[-133  150  -35 -122  152  159  -38  -14  107   77  -59 -140  -26 -145
  -19  -71 -157  -99  -25 -163  -41   17 -159  -72  -12  -84 -158  -41
  137  -72   49   22] | zufep
[  16    8 -136  -40  -41  -79  120   72  231  181 -274  -40   21   60
   78   12  153  -92 -123  231 -180   28   51  116    4  135   19  -33
   42  -64 -137 -125] | luvet
[   4 -111  -37   48 -101   51  111  -66  -68 -178  -27 -106   47 -129
   73 -172   30   56  110  -59  -82   -3   47  -35   38 -199  -57 -155
   89  -60 -138  167] | Zem
[-195  120   -8  -50   95   80 -109  -30   41  111 -293  -42  -50   38
   49 -130   -7 -115  -46 -232  -55  -78  -13   88  135  -61 -107  -82
  157   -1  -74   98] | Zem
[ -66 -122   62  -68 -135  414 -323  148  188  614  261  377  -54 -231
 -447  331   67   48  219  487  433  430 -391  626 -209   18  299  374
  491  424  326  163] | Rut
[  -2  -22  -79  128   50  -25  141   10  -50  -36  -40  152  119   96
  110 -247  -30  -45  -90   42 -233  -45  152 -156  137 -112 -165 -107
   64  -37   21  -33] | Sez
[ -32  256   30  -28  -73  213 -148   43  -98   25 -128   -4   15   22
    0  -39  183  -24 -206  -66   42  181   43  -58   29   -6  107  107
  -47   41  101 -197] | Mikug
[  52 -190  -80  -69  263   -3  219    9  -26  -47 -239   14  -69  -92
  -65   30  145  124 -118  164 -360   24   63  133   30 -153 -110  -83
  303  -58 -143  179] | Podug
[-130   91   63  -96   78  341  -10  108  169 -117   48  -37  247  -37
  129  -54  -30   55 -140  -55 -212  113   45 -176  -72  -84  -14  149
   32   76  -55   11] | Kefog
[ 314  -18   11  285 -104   46  -11   50   77  -31  160   55  356  427
   -9   15   30   10 -164  150  111  280  158 -159   70  109   83  116
  -34   19 -122 -292] | luvet
[  22   17   22  210   23  187 -150  -30    1  121 -156  105  108  -83
  -43  -44  115 -114 -114 -110 -102  176    5  -34   20 -141  -43  225
   98   71 -153  -57] | luvet
[ 124   37   47 -202  -60   87  101   86  -33    8 -387   55   24   28
  -78  -43  213  -93 -182 -111  -64  -12   46   14  -45  -76 -237   98
  108   38  -87 -185] | Podug
[ -33   31    5    9  -34   -4   85   76  121  138 -285   67   41  -70
  -12  -30  178 -116  -54  156 -162  -64  -81   29  -16   48  -67   -1
  110   -9  -86 -141] | luvet
[  29  -44  173 -167  -97   -8  197  -30  -17 -105  -80 -166  -50 -171
   42   71   14   79   11   29 -156  -19   47  -62  -59    9  -72 -120
   24   -7  -15   44] | Podug
[ -35  244  -26   77  -40  222 -238   56   76  -97 -145   77  145   45
  122   82  280  162  -96   37  214  -12  144   25 -111   -9 -111  238
    8   59  -20 -183] | Kefog
[  99 -180   87 -100  -35  115   39 -199 -185 -140 -161  -31   78  -82
   83   -1  179  197   54    2 -241  -55  243   82  -90 -327 -155  -32
   19  238  -89  279] | Sez
[ -58  273  125  -48  118  -46  194  208   55    9 -285  146   94  147
  -34   -9  125    0  -82  163   41  -66  -64  174  -22  108  -49   60
  194  135 -249    0] | luvet
[ -59  -71 -104  -28  -60 -147  114   57  217  221 -415  156 -100  157
   63 -124   55  -92 -143  154  -95  140   87   65   59  194    2 -122
   61 -117  -41 -123] | Zem
[ -61    2  -86  -39   77  -18   28   41   93  156 -267  -30   -5  -97
   -8   27  157 -106 -108   50  -75  -29  -73  113  -13   69   37   71
   16   -7  -68  -72] | Kefog
[ -21  -16   39    9  152   39   95   42  -84  -11 -171   43   61   -1
   39  -59   33   73  -67  -41 -158  -57   -4 -157  119 -167 -103  -67
   63  -14   -9  -59] | Kefog
[ -78  -13   -9  125  -83   51  -40  -91  170   93  -81 -146  220 -115
   58   29   19  147   -6  206  -65   18  107  -76 -151   23  -13  -33
  114   74   -8   72] | Kefog
[ 109  -77  -42   66 -117  139  -82  -15  -49  -33  -84  147  149  -84
  -22  -47  165   -1 -118   72   10   75   24  -35   28 -116  -81  130
  -26   69   53 -245] | Keki
[  27   89 -104  -20   65   30   15  -61    5  -36 -179  -54   40   31
   53 -168   51  -44  -67 -124 -138 -112   45    1   39  -81 -211  -22
  111   25 -148   50] | Rut
[ -72 -195   70  -20 -114  -74   77  -37  -84   54 -139   66   -4 -114
   19  -48   42   34   43   14  -61 -106   70 -106  -14 -141  -46 -116
   21   27    8    1] | Zem
[  52   78   58   94   42  -14  117  -72 -128 -212   79   12   62  -43
    6 -177   -2  -17   -2  -42    2  -82  103  -88   25   42  -98  -84
   -6   55 -136  106] | Keki
[ -55  -74   27   25  -27   44  -37  -51   43  -47   34  -56  171  -84
  104   53  -64  128   71  102  -18  -71  -33   27   74 -196 -108   17
  -54  115    9   62] | Keki
[ -23  -95   68  -16  -30   61    1  -19   51   11 -163   91   63 -120
   91  -74   10   45    9   32 -158  -29   86 -103   37 -111  -48  -40
   17   13   21    8] | Keki
[ -34  129 -140  106  -70 -124   99   25    6   79 -367  131 -238 -111
   -3 -106  151 -153  -90  126  -52   14    8   46  -25   75  -96    6
  -13 -146 -206 -111] | Mikug
[-129  352  -13  221  -69  175 -108   60 -114  -93 -163  212   16   31
  -26  -98  101   -3 -210   63  172  109  -41  -17    3  -81   -8  178
  -48   41  -75 -255] | Zem
[ 293  195 -592  436 -121  147 -185  196   17 -209   93  899   94  390
  114 -379 -445   38  432  -90  137  -56  336   74  399 -640  145  -47
  293 -232 -387  491] | Mikug
[  -7 -207  -24  296 -305 -116  -32  -61  -61   90 -166   41   96  -60
   47 -115  -23  -52  207  -25  198 -211  239  -83   43  -59 -156 -115
  106 -209  123   37] | Rut
[  31  184 -155   44  -56  163  -78    3  -29  104   17  -50   85   50
  -40 -161   90   15  -28  -84 -193  264  -99 -201  169 -232  126   50
    3   34   70   56] | levu
[   9  144  -87  -98  -46  210 -118  -28  -43   18 -238   37   71  -54
   -5  -76  210    8 -107 -172  -24   19   98  -40  -31 -107  -79   96
   24  106  -23  -15] | Kefog
[  86  -96  -68 -144  206  180  -87   67  319  282 -478 -148  205  329
  -33   97 -460  111 -268   46 -621  503   58 -230  199  -68  283 -501
  723 -247  818  160] | Mikug
[-132   19  -58  -86  -15   -4   23   23  105  190 -253  -95   18  -57
   35   10  185  -40  -67  131  -55  -36    4   74   33   96  -19    1
   39  -37   28  -24] | Sez
[  90  144 -102   59   26  113  106   30  -42  302 -155   13  212  -88
  -16 -168   56  -86 -172   69 -168  181   17 -126  193  -41  -31 -110
  294   88 -117 -208] | levu
[ -87   12  -26   -6   93   25  166   48  -39  -46  -95   -1   13  -33
   63 -165   84    5  -80  -58 -138   65   28  -44  130  -23 -114  -35
   48  -22 -101   51] | Kefog
[-112 -254   40  -94 -140   44    2    8   93   84 -166    0    6  -75
  -53   90  -59   91   25   51  -17   26   39  -32  -92  -33  -32   15
   12  -49  135   80] | Kefog
[ -75  -60  113  115   58  -20   52  -19    4   58 -171  -79  -85  173
   29  -46  172  111   69  135  -70  -53  107   56    2 -190 -120    2
  -92  -45  -14  142] | Podug
[-210  118   44  146   91   78  -13  131 -143   28  107   14  -54   -6
   45 -139  299 -153 -198  -51 -139   79   23  -41  -98 -164  -77  317
 -111   70  153 -144] | levu
[  24   -3  -76   34   55   11    6   19  102  125 -201  119   38   88
   51   43  165  -91   14  137 -101  -30   32   61   31  -35  -82   87
  -15   30  -53   40] | Sez
[-102   80 -102   91   26  -43  -39   15  162  169 -261   39  -88   15
    8   -6  162 -149  -29  132 -199   27  -15  144 -108   31   43  148
   -3    0 -103  101] | levu
[  29  254 -135  166 -133  180 -225   40  193  140  209   27  187  164
   74  -30  201 -155  -34  143  148  146  122  -27    8  104  251  173
  -90  -23  -51 -216] | zufep
[-248  362  123 -157  114  499   21  122 -189 -133 -259 -117   68  102
  -29 -270  130   32   83 -174 -350    6 -198  165  161 -725 -296  -15
  342  232  -16  418] | Mikug
[   4 -122   86   49  -61   10  -24 -133  -30   -4 -295  -14  -25 -111
   69   -3    9   67    1   31 -176   39  106   15   52 -144    6  -62
  -26   -5   -6   92] | Keki
[-254  361  167 -613  -84  188  327  580  399  252 -303  137   56  303
  128  303  215 -349 -174  260  -97 -264  230   10  106  436 -114  104
  351  -51 -552 -269] | Sez
[  36    0  -13  -42  -22   73   -2   47 -130   42   22  140   57   16
  -59  -17  148 -163  -46  -69  -33  -22   19   13   34  -92  -18  134
    0  124   77   -7] | Sez
[  21   86   -8  -27  135  146   57   18  -10  -15 -144  115  113   52
   26 -210   24    2  -65  -81 -191   23   37 -129   41  -79 -171  -44
  120   58  -46   23] | levu
[ -60  124  -29   12  -45   18  -74  156  -72  141  -94  257  -88   91
   13   25  305 -159 -137   94  -34    6  120   48   85   59  116   86
   44    3  118 -205] | Mikug
[ -79  183   46   48   28  109 -258   84 -126  114 -421  204   85  334
 -109  134  296  -72 -189   19   15  -62 -126  140  155 -277   22  347
 -171  172  -88 -209] | Mikug
[-179  134   82   51  -12  145  -80  122 -105   54 -163  247   91   78
  -62   43  213  -99  -77  -76  -14  -31   -4   -4   59 -174 -154  260
   -5  155   76    2] | luvet
[  50   85  -77  -36   24  -66   62   15  103   40 -430   -7   13   -3
  -22  -39  231  -39  -51   57  -73  -44 -105  153  120   62  -41    6
   49  -75 -195  -46] | Podug
[-286 -509  274  -35  -22   29    3 -164 -484    7  -64 -376  111 -889
  -75   -7  189  130   93 -208  260 -508 -229   52  -23 -251 -206   -8
  -19   -8  166 -192] | Rut
[-142   41  -84   18  -28  -59   65   58  158  169 -218   16   -7   -5
   87   65  192 -161  -37  234 -166  -76   28  103   22   80  -44   67
    8  -32  -67   -5] | Sez
[-140  -97 -116  368 -149 -190  161   59   65   77  -28  356   15  -48
  -48  -22   34  -40  161  362  -60   72   52 -115   27  -30 -124   75
   50  -51 -184  257] | Mikug
[ -31   19   17   24  -24  -14  104   30  105  136 -329   95   26  -36
  -17   47   76 -187  -81   64 -165   29  -17  -35  -25   81  -46   81
  -67    7 -129  -18] | luvet
[   0  123  -37   64  -45  115 -161   89   -5  108 -132  321   -7  183
  -48   -7  222  -91 -115   39  -65  135  103   43    0   18  106  202
   30   74  106  -82] | levu
[  18    1  -25   36  191   40  109  -19 -119  -46  -55   14   78    3
   15 -238   86   16  -56 -100  -72  -63   -3  -12  123 -104 -224  -32
  142   55 -129   40] | Rut
[ -81  115  -24   56  -89  195 -101   84  -46   42 -139  265  145  127
  -55  -23  190  -89 -160   40   -8  143   95  -38   45  -14   -1  207
    2   75  223  -53] | Sez
[  -3   33  179  -30  101  -36  247   55 -143  -25 -228  180   -6   76
   21  -75  -12 -104  -51  -73 -255  -67   36 -228  175  -83 -283  -95
  136   30 -111   -3] | Sez
[-116  -96  -11   60   89  -27   32  132   30  -43 -316  483  -55   33
  -28 -107  187 -114   14  -12  -79   -4 -153   -8  104  -36  -62  123
  -23  -56   -4   -5] | Zem
[ -54 -118   -3 -807 -268   26  117   68   21   36 -381  129  134 -205
   28  -22  673  442   44   10 -371   35   58 -122  337   76  229 -151
  248  183 -184  179] | Sez
[ 105  -30 -100  138 -157  -78    5   82    1  220 -340   42  168  335
  -24   43   87    5  -74  223 -116  -29  186   25  216 -140  225 -149
  145 -120   53 -125] | luvet
[  18 -165 -148  195   65  -50  119  125  241  153 -176   97   -4   29
  -79  -13  168 -154  -46  376 -125  160  -72   48  -22   69   79  118
   22 -186  -34  -20] | Keki
[ 265  271 -104 -758  -94   23  160  207   13   40  177  420 -717 -108
  -27  476  554  -10 -163  207 -317  451   34  531 -231   37  173  399
   83  528 -226   74] | Podug
[-206   48 -173   66 -133  -45   59  294  -14  146  -97  258   32  106
  -32   22  374 -257  -96   88  141   64   33   43  136   13   -4  221
   43  -68  137 -116] | Zem
[ -21  110  -27   55  -31  172 -146   84  -43   50 -206  121  104  180
  -82  -24  132  -35 -130   47   70   60    4   97   42 -122   26  145
   34   43    8 -109] | Mikug
[ -62   44  -45   92  -76  212  -24  123   57   93 -320  335  219   53
  -71  -64   61    4  -77  157 -178   71  -40 -152   55 -213   -9   90
   97   38  100  -96] | Kefog
[ -89  -35 -144  -29    7  -63  101  -30  133   95 -192 -134   -1 -131
   15    7  122  -56  -13  253 -222  -83  -31  137  -55  -88   18  -62
  119  -85 -169   14] | zufep
[ -50 -105   50  247 -116  -87  -82 -140 -104  -10  -91  -94   22 -117
  128   -7  -32  234  168  183  -26 -173  110   77  -21 -223  150 -123
  -71  -56   14   60] | levu
